Below is a small trained network, with its code and all its weights. Each question gives an input and a class and asks what happens when units are switched off, that is, made to give their printed mean instead of their output.

import numpy as np


def w(rows, s, z=0):
    codes = np.array(rows[::2]) - 128.0
    scale = np.full(codes.shape[1], s)
    scale[-1] = z or s
    return codes * scale


def f(y):
    return np.maximum(y, 0)


def log_softmax(a):
    a = a - a.max(-1, keepdims=True)
    return a - np.log(np.exp(a).sum(-1, keepdims=True))


def net(x, mask):
    res = np.array(x, float).reshape(1, 7) / 4 @ E
    y = f(res @ A[0][:, :-1].T + A[0][:, -1])
    res = res + np.where(mask, y, B[0][:, -1]) @ B[0][:, :-1]
    return log_softmax(res[-1] @ U[:, :-1].T + U[:, -1])


A, B = {}, {}
E = w([
[192,78,120,255],'x0',
[130,127,129,127],'x1',
[127,129,130,129],'x2',
[129,129,128,130],'x3',
[108,72,233,113],'x4',
[237,205,179,88],'x5',
[166,52,75,51],'x6',
],0.0063)
A[0] = w([
[135,185,31,149,6],'n1',
[174,85,106,97,53],'n2',
[101,137,147,100,212],'n3',
[70,83,126,134,50],'n4',
[169,50,89,69,18],'n5',
[156,117,123,172,46],'n6',
[186,169,144,110,21],'n7',
[98,118,110,135,53],'n8',
[45,104,86,165,50],'n9',
[127,132,145,180,75],'n10',
[83,107,89,176,107],'n11',
[70,205,165,169,28],'n12',
[124,74,187,122,55],'n13',
[145,117,117,153,78],'n14',
[215,180,145,133,74],'n15',
[87,136,149,61,40],'n16',
[94,217,116,190,110],'n17',
[121,90,185,122,45],'n18',
[164,101,130,165,3],'n19',
[168,101,128,178,4],'n20',
[160,124,95,187,191],'n21',
[89,95,110,146,33],'n22',
[160,105,89,110,103],'n23',
[87,135,74,142,115],'n24',
[130,87,189,123,32],'n25',
[80,91,118,157,57],'n26',
[85,213,51,72,124],'n27',
[74,130,72,138,90],'n28',
[120,209,39,113,81],'n29',
[147,79,85,94,53],'n30',
[113,146,167,155,121],'n31',
[172,93,105,96,63],'n32',
[61,184,136,80,24],'n33',
[166,158,158,111,45],'n34',
[108,92,222,100,43],'n35',
[113,157,147,152,58],'n36',
[181,68,95,165,59],'n37',
[141,165,65,124,71],'n38',
[145,117,110,112,217],'n39',
[182,143,120,207,124],'n40',
[113,171,135,148,197],'n41',
[120,200,7,142,30],'n42',
],0.011,0.0062)
B[0] = w([
[108,184,184,184,167],'n1',
[92,150,66,118,154],'n2',
[156,52,185,126,253],'n3',
[176,169,138,102,173],'n4',
[72,171,2,132,177],'n5',
[167,126,82,157,147],'n6',
[191,211,118,93,152],'n7',
[155,164,127,116,135],'n8',
[181,189,129,94,203],'n9',
[128,120,81,144,160],'n10',
[164,145,139,97,205],'n11',
[60,149,6,117,180],'n12',
[111,168,173,164,163],'n13',
[150,117,113,146,140],'n14',
[181,187,136,67,199],'n15',
[201,96,72,196,176],'n16',
[64,132,50,109,220],'n17',
[108,172,160,165,150],'n18',
[184,93,73,184,137],'n19',
[187,118,63,169,147],'n20',
[129,43,169,140,252],'n21',
[182,161,127,111,151],'n22',
[93,119,113,114,164],'n23',
[151,146,136,99,189],'n24',
[120,178,157,170,147],'n25',
[177,157,133,107,172],'n26',
[186,39,94,162,254],'n27',
[155,155,142,104,187],'n28',
[112,157,192,156,208],'n29',
[74,145,59,132,162],'n30',
[94,112,95,115,177],'n31',
[97,148,72,108,155],'n32',
[203,93,38,184,177],'n33',
[185,181,100,109,149],'n34',
[126,177,177,191,183],'n35',
[93,153,83,117,139],'n36',
[155,75,101,165,181],'n37',
[112,156,164,149,163],'n38',
[80,77,172,96,244],'n39',
[171,99,122,144,226],'n40',
[89,75,137,90,231],'n41',
[104,193,193,169,200],'n42',
],0.027,0.0047)
U = w([
[175,86,89,209,31],'0',
[84,211,168,255,117],'1',
[185,180,111,61,58],'2',
[49,142,43,132,101],'3',
[116,87,136,127,241],'4',
[114,91,132,126,225],'5',
[114,87,135,126,218],'6',
[56,124,169,84,9],'7',
],0.0083,0.011)

Each question gives the input, the list of numbers given to net, and the class t.
The units are the neurons (one row each of A and B). Each row of codes is followed by its name. A weight is (code - 128) times the scale printed after its matrix; where a second scale follows, it is the last column's (A, B and U).
mask holds one flag per neuron, in row order. A switched-off neuron (its flag False) gives its mean, the last column of its row in B, instead of its output. The means were averaged over made-up inputs and are rounded, as every weight is.
A unit's drop is (log p(t) with every unit on - log p(t) with that unit switched off) / (log p(t) with every unit on - log p(t) with every unit switched off).
The circuit of an input: a set's keep is (log p(t) with only the set's units on - log p(t) with every unit switched off) / (log p(t) with every unit on - log p(t) with every unit switched off). Starting from the 12 units with the biggest drops (on a tie, the unit counted first), units are removed one at a time, each time the one whose removal leaves the highest keep (on an exact tie, the one counted first), for as long as the keep stays at least 0.8.
circuit, biggest first: the units of the circuit, biggest drop first
top k neurons: the k neurons with the biggest drops, biggest first
drop of u: that unit's drop, to one decimal
input [1,-3,0,2,4,6,-3], class 2: circuit, biggest first : (n15)
input [1,0,-6,-8,0,-1,-8], class 3: top 2 neurons : (n12, n17)
input [-6,-2,2,-6,0,0,4], class 0: circuit, biggest first : (n16, n27)
input [3,-6,1,2,-1,6,1], class 2: top 2 neurons : (n15, n7)
input [-6,-3,5,-4,7,8,-4], class 2: top 3 neurons : (n15, n34, n7)
input [1,-8,6,-5,-8,6,6], class 1: circuit, biggest first : (n42, n1)
input [-8,6,6,-8,2,5,1], class 0: top 2 neurons : (n16, n33)
input [1,5,-1,3,-6,4,-4], class 1: top 3 neurons : (n42, n1, n29)
input [5,-7,7,7,5,2,-7], class 3: circuit, biggest first : (n12, n17, n31)
input [4,-2,-2,-3,7,3,8], class 3: circuit, biggest first : (n5, n2)
input [-3,-6,-1,2,4,0,-7], class 3: circuit, biggest first : (n12, n17)
input [-5,7,6,-7,7,0,-8], class 3: top 2 neurons : (n12, n31)
input [-8,-3,8,0,7,-7,-8], class 0: top 3 neurons : (n33, n16, n3)
input [6,4,-8,-6,4,-8,-1], class 2: top neuron : (n9)
input [-6,-5,6,0,6,5,-6], class 0: top 3 neurons : (n33, n16, n3)
input [-8,-1,0,-7,-2,-6,-8], class 0: top 2 neurons : (n27, n33)
input [-8,-7,-7,7,-6,2,3], class 0: top 2 neurons : (n27, n33)
input [-5,-1,4,-4,3,3,5], class 0: top 2 neurons : (n16, n41)
input [-6,1,-4,3,4,6,1], class 0: top 2 neurons : (n16, n33)
input [-3,1,4,3,1,-2,8], class 3: circuit, biggest first : (n5)
input [7,-2,6,5,8,-5,-3], class 1: drop of n21 : -0.1
input [-6,-3,-7,-3,-4,8,-5], class 2: drop of n21 : 0.2
input [0,-4,-1,1,-8,-4,0], class 1: drop of n1 : 0.1
